(in the rows, 128 means zero)
Rows, each with its class:
[161 145 136 131 123  62  95 129 124 127 167 125 132 117 124 114 129 111
 104 123  94 119 161 128 140 104 129 149 123 125 142 133 123 123 130 174
 114 103 140 144  65  79  79 124 149 150 152 125 140 121  96  93 124 140
 141 126 146 126 155 138 129 189 126 124 131 147 128 134 123 151 252 163
 132 122 128 122 118  98 136 149 128  88 122 122 154 121  81 112 143  71
 132 132 129 102 122 121 140 133 142 139 128 124 113 155  85 127  61 104
 105 128 122 138 131 112 135 126 122 135 113  98 121 123 129 117 145 126
 126 130  95 126 135 134 126 171 124 126 111 123 150 160 113 163 103 122
 129 105 186 131 109 136 105  81 252 138 121 115 163 119 114 183 123 155
 174] => FJ
[117 128 127 125 127 180 135 126 144 123 149 125 130 109 135 124 125 111
 128 123  69 146 137 143 127  75 141 123 114 132 139 141 140 141 141 147
 136 152 135 142 124  69  90 133 151 142 134 118 126 101 114 142 127 130
 120 137 111 126 139 113 121 165 158 135 131 127 117 118 127 158 160  86
 131 123 113 117 126  92 135 145 128  91 131 125 131 123  82 107 132  80
 126 130 122 120 119 127 139 137  99 138 128 117 132 132 109 107  94 116
 126 153 126 126 124 110 118 126 122 141 108 141 138 123 130 143 115 109
 116 131 127 125 132 119 131 140 116 137  93 134 125 151 141 136 130 133
 127 110 147 122 105 121 107 127 133 122 123 130 139 122 130 149 123 130
 178] => Jg
[126 127 131 134 125 124 124 125 131 118 150 125 136 130 124 131 124 108
 127 129  52 151 132 149 132  89 135 135 107 134 139 126 128 128 141 170
 110 132 127 138 104  79  92 127 136 140 141 121 131 126 110 118 131 126
 134 129 129 123 146 116 125 172 142 123 125 128 117 123 133 148 188 109
 132 129 121 121 124  96 137 149 130  95 126 126 132 121 101 108 139  70
 122 126 132 118 127 118 120 144 123 141 137 113 122 141 110 120  93 116
 110 144 127 126 150 115 125 125 124 135 116 115 130 126 134 126 121 108
 132 132 119 117 133 125 136 149 124 126  99 126 133 137 128 146 139 130
 123 111 135 116 107 118 108 114 208 130 127 124 141 120 138 162 122 143
 175] => FB
[140 114 129 133 129 159 150 126 129 126 140 128 132 118 132 140 140 124
 128 130  83 153 126 115 127  89 145 122 119 123 131 121 137 129 143 152
 148 141 133 140 115  86  79 128 141 133 132 103 130 123 120 122 129 124
 122 138 119 121 128 117 122 141 154 132 112 130 103 133 125 154 119 119
 118 132 126 128 129 101 137 145 126  97 130 127 135 125 122 120 114  79
 120 128 128 124 125 117 139 144  98 134 135 115 137 141 112 106 116 109
 123 149 121 124 136 122 123 123 125 141 119 130 135 128 140 129 129 100
 131 138 129 118 134 126 130 139 136 132  99 124 125 139 147 137 141 130
 129 100 151 121 134 128  96 124 229 133 125 136 128 126 142 155 123 139
 175] => Jc
[139 125 125 129 124 168 122 124 119 125 143 121 139 115 126 139 138 126
 124 132  95 148 122 118 126  96 143 128 119 124 134 117 133 137 134 150
 151 121 120 140 122  85  75 131 156 136 128 102 135 107 119 137 134 116
 125 137 118 134 139 116 126 163 153 127 113 130 125 126 114 159  91 114
 124 129 118 129 129  96 137 142 125  92 127 125 136 128 113 117 120  91
 121 129 132 135 130 125 135 128 100 134 122 115 128 138  94 105  89 115
 112 155 121 123 134 112 118 118 122 141 113 163 137 119 130 114 126 107
 126 134 132 133 128 128 136 136 134 126  85 126 116 148 134 138 148 123
 126  88 189 134 126 123  92 129 209 121 120 142 138 128 127 149 128 134
 197] => FJ
[166 136 127 134 122 115 146 121 120 131 144 132 128 112 117 127 133 115
 116 136 110 136 124 126 130 106 128 141 117 126 132 101 127 130 156 153
 137 113 127 144  94  83  67 128 147 137 148 109 134 120 119 121 124 130
 133 134 127 123 133 122 124 140 147 135 111 146 116 125 123 159 152 138
 123 137 129 123 120  94 136 136 130  88 120 127 142 128 116 123 127  65
 116 125 123 122 133 119 139 136 123 135 128 120 122 153  90 116  89 109
 117 144 121 132 140 114 128 119 124 122 115 144 131 120 130 126 129 107
 125 138 115 128 129 134 128 148 130 127 119 122 133 147 142 155 148 130
 129  98 190 122 131 130 109 113 252 130 129 124 152 121 106 178 131 131
 184] => FR
[141 125 123 130 130 159 145 105 131 123 150 125 136 117 129 132 128 125
 125 130 105 140 129 138 130  94 141 134 120 129 139 114 132 137 131 146
 144 135 127 144 106  78  73 129 154 137 138  92 122 112 129 135 126 118
 123 126 119 124 119 115 127 147 156 132 113 141 118 127 123 180 120 111
 123 120 121 121 125  83 133 134 128  96 126 123 142 128 110 124 116  65
 127 125 127 124 125 124 138 141 106 139 128 117 132 158  92 106  96 115
 120 148 126 126 134 115 123 129 121 148 113 160 136 124 133 128 126 112
 129 135 135 130 128 127 131 133 130 135 102 123 138 149 144 137 149 131
 128 107 177 129 130 125 105 128 207 121 125 129 140 122 133 156 124 137
 172] => FJ
[144 128 128 131 125 139 137 126 137 125 146 126 130 113 131 136 133 124
 120 118  84 147 134 130 129  92 132 131 111 127 134 119 135 135 133 152
 131 134 128 138 109  87  78 130 145 138 136 108 131 112 123 125 120 127
 118 137 116 123 134 120 126 153 141 131 118 135 109 129 130 156 163 110
 128 126 123 126 124  94 136 147 123  99 126 127 140 129 110 120 133  78
 120 129 130 120 124 123 123 138 113 132 123 117 133 145 101 113  97 116
 104 132 121 126 137 118 126 120 128 141 117 128 138 128 128 128 129 109
 127 132 119 126 130 129 133 138 133 129  99 129 127 149 139 143 137 129
 111  81 167 118 123 125 110 118 216 128 127 126 138 125 130 165 122 143
 181] => Jc
[129 123 131 125 126 150 148 129 126 119 151 122 141 111 128 119 144 114
 124 126  77 128 125 144 129  91 158 124 123 130 137 120 128 139 136 140
 153 116 125 148 108  76  74 126 163 142 131 114 133 115 125 132 145 127
 131 129 129 127 130 115 124 170 156 135 113 126 111 122 122 169  99 115
 127 123 116 127 128  82 141 139 130 105 124 134 132 127  90 120 114  81
 122 130 128 134 123 120 134 136 107 137 124 112 125 143  85 112 102 116
 116 136 133 120 122 112 120 121 117 131 113 156 125 113 122 128 129 103
 132 133 119 131 124 132 133 139 136 122  86 128 122 134 120 157 134 120
 134  75 196 133 121 122 102 125 188 110 117 135 161 124 133 155 122 132
 172] => MP
[167 121 129 133 131 111 138 124 126 128 134 126 126 117 135 133 134 126
 127 131 108 144 134  99 133 100 129 128 124 112 126 116 136 130 137 157
 144 130 129 138 116  87  75 135 124 134 134 115 128 134 112 107 121 128
 130 133 118 127 145 118 139 140 148 135 122 141 120 132 128 143 164 142
 116 134 130 129 131 112 137 139 132  87 128 132 153 126 150 113 123  79
 118 123 133 118 131 112 140 146 115 136 120 118 143 151 114 110 105 111
 110 143 113 126 140 129 127 122 125 142 121 127 130 125 130 132 140 109
 130 141 124 119 130 124 124 138 132 135  90 121 132 158 155 136 143 136
 124  96 155 122 135 125  97 111 252 137 125 129 131 119 141 170 127 145
 177] => FJ
[141 124 130 128 122 134 137 126 128 126 146 120 137 118 123 130 129 112
 125 130  65 158 129 138 124  83 136 124 107 131 136 116 128 134 137 164
 141 149 127 136 114  84  82 133 136 136 141 112 128 117 125 134 128 124
 119 125 116 121 143 117 129 157 141 129 116 130 119 125 133 147 166 106
 127 137 129 134 128  98 130 143 131  94 124 122 135 128 108 113 132  76
 120 132 133 121 122 119 139 146 112 134 123 113 140 125 113 116 108 116
 114 155 126 126 131 110 121 121 134 139 116 126 135 126 129 132 122 109
 127 124 126 116 127 120 102 136 124 137 100 128 122 145 147 145 143 132
 130 105 139 114 118 122 112 132 194 126 138 130 139 128 142 160 127 134
 181] => FB
[156 119 126 134 126 134 130 125 129 128 140 126 139 127 128 131 133 117
 132 127  67 147 130 129 135  96 150 123 112 129 128 120 127 129 145 168
 138 128 122 138 115  83  89 135 139 134 132 107 129 115 115 130 139 127
 132 131 135 125 144 117 125 162 141 129 118 133 117 121 123 148 121 128
 132 121 124 134 121 103 143 148 126  97 123 122 138 123 106 115 117  81
 120 128 131 127 125 117 135 140 103 136 125 115 127 116  98 110 104 118
 112 137 117 126 133 115 128 117 125 136 117 133 134 123 151 115 132 110
 133 131 121 118 134 124 127 138 135 119  95 126 129 133 131 145 142 128
 122  97 147 121 121 124 111 127 226 126 118 129 138 122 144 155 125 136
 183] => FB
[166 153 138 136 120  47  92 130 131 133 180 130 128 130 122 113 125 109
 118 137 109 111 160 127 136  97  98 155 113 122 132 119 111 126 133 189
  94 117 140 134  59  68  85 123 141 155 161 117 142 130  80  87 116 134
 141 121 133 122 158 142 141 191 124 135 138 150 120 132 127 140 252 155
 138 140 139 103 111 101 128 141 139  71 111 118 158 118 109 112 159  24
 136 128 127  84 124 126 137 138 152 147 134 125 105 162 100 135  35  99
 103 139 125 137 140 122 128 107 122 139 109 100 134 122 132 120 144 136
 133 137  93 118 133 133 123 176 114 133 130 117 163 177 160 158 128 130
 122 121 146 144 111 140 124  86 252 150 126 100 173 117 113 196 122 151
 170] => FJ
[136 123 133 141 131 100 117 129 126 122 150 119 136 130 129 118 123 117
 127 132  62 145 138 141 134  91 132 134 111 125 133 113 113 128 152 177
 128 132 128 138  91  82  90 129 134 141 143 107 135 129 103 113 133 123
 135 129 129 129 144 121 128 162 125 130 122 135 119 126 137 148 194 139
 139 130 134 120 113  96 133 147 133  91 115 126 140 123 105 118 127  63
 129 128 132 118 124 115 142 140 118 138 125 117 120 128 108 124  91 120
 111 154 120 133 137 122 135 132 127 131 115 107 120 112 133 127 133 109
 131 136 109 110 135 122 123 146 123 125 121 122 139 139 136 153 139 129
 135 118 123 120 120 128 123 116 224 137 127 126 137 123 144 153 126 143
 170] => FJ
[132 125 129 136 125 144 137 127 132 123 142 126 129 117 134 134 130 120
 133 123  80 149 133 127 132 101 145 131 118 123 138 123 142 133 138 156
 144 130 129 147 109  82  83 134 140 134 137 108 127 119 117 129 128 127
 128 133 132 119 129 117 115 150 144 132 118 133 116 123 123 160 131 135
 123 126 122 127 123  95 133 137 135  93 134 126 140 121  95 119 112  85
 126 118 136 131 123 120 142 145  99 137 129 116 133 136  97 106 102 111
 113 158 127 124 135 119 128 129 121 139 120 140 133 128 131 129 130 107
 125 133 126 126 130 127 135 145 130 133 106 126 129 139 132 142 137 123
 129 100 167 122 121 127 106 115 215 132 128 126 133 123 136 158 126 138
 182] => FR
[154 120 133 133 134 114 122 129 121 125 137 118 136 121 127 141 133 109
 129 121  48 153 136 119 128  88 140 132 107 119 128 116 120 133 147 177
 137 132 125 135 108  92  94 134 116 134 134 131 123 132 126 116 130 127
 136 128 134 125 142 111 124 158 136 130 120 136 107 125 143 122 172 133
 134 134 132 139 125 106 141 161 132  98 127 121 127 123 124 123 128  90
 116 135 124 128 128 111 147 153 116 139 127 111 128 104 111 116 127 122
 106 146 123 125 133 121 121 119 136 134 116  99 130 130 128 126 131 111
 134 127 120 109 130 122 125 142 135 118 101 125 120 126 138 145 141 124
 128 104 126 108 119 125 106 123 251 134 122 125 138 126 150 164 130 147
 183] => Jc
[147 125 128 135 124 155 145 127 132 129 140 124 138 114 125 132 132 116
 121 125  84 142 132 125 129  97 142 126 117 128 134 117 133 131 136 155
 138 133 124 138 112  88  48 135 145 135 126 115 133 119 120 132 131 134
 129 139 122 128 150 114 118 150 146 134 110 127 114 124 122 144 142 107
 120 138 122 127 134  93 132 152 128  98 126 128 139 128 120 116 129  80
 121 124 131 125 126 126 137 144 111 131 130 114 170 137  98 115 117 112
 118 160 124 125 139 114 125 118 118 143 113 141 132 125 133 126 133 108
 130 133 130 130 130 125 126 137 137 130  91 129 117 148 139 147 137 127
 130  94 173 126 129 125 101 121 221 126 125 134 148 129 132 132 125 135
 185] => FB
[152 129 131 136 133 141 136 126 126 122 144 123 140 117 124 135 132 116
 118 126  96 136 124 133 131  91 132 134 114 128 134 100 126 128 136 152
 138 132 124 139 109  77  79 123 156 143 124 115 128 106 119 122 120 122
 127 132 115 125 137 125 121 149 154 135 117 132  72 125 127 150 134 109
 123 130 122 123 126  97 133 141 122  91 118 129 140 130 138 117 131  57
 127 128 128 127 129 130 140 145 117 134 120 110 129 140 108 108  89 114
 118 134 124 127 134 114 129 112 112 141 114 148 104 123 125 128 136 114
 134 134 127 126 127 122 129 142 128 126  96 118 128 149 144 145 148 127
 130  97 171 127 128 123 111 126 227 125 127 129 151 128 128 161 131 129
 195] => FB
[145 118 124 131 130 138 132 128 128 129 143 125 140 123 130 138 132 113
 126 126  71 141 131 120 128  96 144 126 113 123 135 122 123 138 137 164
 142 128 126 119 101  86  90 130 136 132 138 118 134 124 121 114 130 130
 134 136 127 130 142 126 117 152 143 130 121 131 114 125 131 140 154 122
 109 131 130 130 130  98 136 153 123  96 123 125 137 127 113 113 121  94
 116 131 129 135 125 121 134 136 117 137 132 108 126 129 107 112 108 120
 111 139 124 121 128 119 124 116 124 137 120 122 130 123 131 126 134 100
 127 138 125 116 135 121 130 139 130 134  97 123 126 142 133 130 136 128
 125  99 155 118 122 127 112 119 230 133 125 133 139 123 140 159 126 141
 177] => FR

Rows with their classes:
[121 116 143 134  93 142 129 136 146 116 111 155 125 128 129 171 116 121
 155 110 105 104 136 129 130 121 140 122 166 123 107 123 165 131 127 155
 122 162 133 114 116 110 129 123 134 143 155 131 171 104 152  91 130 107
 102 120 141 118 132 125 158 120 120 111 137 140 147 129 131 125 133 114
 125 109 139 130 144 119 143 125 126 112 125 119  99 104 135 142 132 111
 169 127 143 121 134 137 130 125 136 145 136 153 150 157 121 117 124  90
 114 125 140 138 139 122 128 112 125 126 136 117  97 116 136 116 141 142
 136 125 105 127 168 139 147 130 132 154 159 115 151 128 134 144 121 147
 102 152 117 118 126 177 153 109 109 136  96 109 140 112 130  83 132 153
 102] => Q
[106 125 152 145  83 170 142 133 135 143 114 146 131 126 128 159 118 121
 158 159 115 135 124 118 117 122 110 124 128 141 117 123 148 126 131 121
 106 169 119 116 129 112 133 121 133 135 162 129 131 121 143  93 143 118
 105 126 141 115 124 124 141 113 131 123 127 131 134 135 134 104 125 126
 144 113 135 116 159 129 128 132 108 120 139 123 122 122 128 121 130 106
 133 102 133 118 126 125 106 116 139 129  94 141 134 123 123 122 122  71
 131 133 136 136 136 114 150 121 108 127 139 136 101 116 126 113 130 154
 128 136  95 124 144 123 168 141 114 149 155 128 129 122 124 141 125 128
  97 160 123 119 116 151 122 103 130 127 118 123 134 113 140 109 133 139
 105] => Q
[126 114 109 155 165 132 132 110 140 108 142 141 131 116 205 213 133 144
 146 207 141 110 149 111 137 133  89 123 128 149 104 149 177  77 112 136
  62 137 115 118 128 100 139 128 130 154 158 108 133 147 142 132 138 147
 133 124 155 116 119 126 158  99 129 107 137 143 119 144 122 125 109 132
 156 126 122 107 153 129 118 146 124 116 134 137 113 142 156 125 147 123
  95 148 122 116 136 121 163 145 138 201 142 121 128 111 137 135 130 156
 112 123 132  44 165 109 127 119  79 125 141 126 116 141 103 114 153 139
 130 151  79 123 136 109 157 130  93 134 134 155  91 130 116 127 107 164
 131 116  69 137 122 176 144 104 146 123 134 149 120  94 154  97 110 109
  78] => J
[115 112 122 120 129 134 130 121 147 118 118 141 127 129 181 183 104 116
 157 147 118  98 158 119 116 150 102 121 146 140 109 133 174  91 116 131
  91 151 131 119 119 115 131 131 131 145 176 125 138 124 152  86 129 119
 119 119 141 109 114 126 137 111 116 125 131 156 116 150 111 133 111 121
 136 121 147 103 140 119 135 141 102 134 139 129 108 114 151 135 141 118
 117 134 143 109 120 125 143 144 158 173 139 124 141 135 134 133 119 124
 117 139 131 100 162 138 130 122  85 110 141 130 105 124 124  99 136 156
 133 125  95 115 143 117 157 123 103 153 149 130 112 121 118 152 124 138
 112 142 116 103 124 159 130 104 132 120 108 126 120  95 140  91 139 140
 106] => J
[129 137 122 133 132 139 124 130 121 126 132 135 139 130 124 107 159 148
 104 163 143 128  66 121 135 127 119 125  96 137 138 106 110 143 131 119
 140  93 115 138 136 150 140 119 123 141 102 120  80 137 112 128 117 143
 119 116 138 170 126 141 108 136 127 123 113 122 118 107 116 123 133 150
 131 168 134 145 129 134 121 123 124 145 132 129 148 130 124  99 118 129
 102 122 124 132 122 123 115 121 110  92 127 121 127 133 124 143 138 121
 130 119 122 136  96 114 111 133 154 127 108 119 149 133 122 134 114 112
 123 133 145 135 107 150  88 115 150 118  99 134 121 139 130 121 115 132
 116 133 129 152 129 108 128 141 121 134 160 117 132 162 124 152 124 115
 148] => A
[135 132 101 127 149 123 133 108 119 133 143 122 116 125 141 177  85 120
 128 132 137 158 167 122 148 129 119 137 139 122 126 138 123 114 126 128
 116 137 120 129 124 129 127 127 145 131 151 134 135 152 120 144 148 124
 148 135 129 123 139 124 134 117 128 126 125 130 122 138 141 118 124 113
 127 125 123 116 116 120 119 136 127 137 126 127 140 147 138 137 118 125
 109 136 111 107 151 144 125 141 156 140 133 114 138 105 138 143 117 143
 130 129 119  94 157 133 122 134  95 128 142 135 122 143 120 132 122 127
 145 113 136 116 117  69 133 123  93 113 124 124 115 111 125 117 134 127
 122 108 139 128 127 127 107 118 148 117 140 139 125 110 138 131 134 115
 104] => J
[139 123  98 129 158 111 129 120 141 130 126 150 135 131 176 158 160 162
 127 162 140 119 103 125 129 137 109 119 121 155 122 127 154 124 129 113
 118 112 123 110 122 127 131 109 111 154 115 119 109 102  89 103 114 139
 125 109 126 119 124 132 152 134 103 125 132 139 125 125 129 153 127 155
 148 148 125 111 129 143 119 149 131 132 132 136  98 112 144 118 149 128
 112 128 138 132 124  91 165 123 123 112 154 125 139 127 125 155 159 156
 131 115 120  92 123 142 116 131 128 127 123 120 161 160  92 125 130 130
 136 142 122 135 119 132 161 131 145 135 146 142 119 133 137 144 101 140
 137 132 122 176 140 167 147 134 143 150 128 137 132 162 118  87 117 129
 123] => J
[114 124 123 130 122 126 118 125 137 132 121 116 120 118 143 164 120 131
 138 143 138 116 187 121 130 111 104 146 128 138 114 143 130 128 138 141
  72 129 119 123 123 135 120 127 136 152 132 125 137 144 116 138 198 122
 102 135 121 125 153 126 157 113 116 134 148 131 142 135 143 125 136 127
 140 154 107 109 142 129 108 128 117 119 119 122 138 167 144 132 136 121
 129 157 129 125 122 133 148 126 157 125 133 119 127 123 134 134 128 143
 130 114 110 104 154 130 139 130 115 123 150 141 119 138 109 145 128 119
 132 103 122 118 125 116 138 139  98 128 124 138 120 121 140 145  98 121
 132 138 109 124 117 115 125 109 140 110 153 139 132 112 103 145 152 110
 114] => J
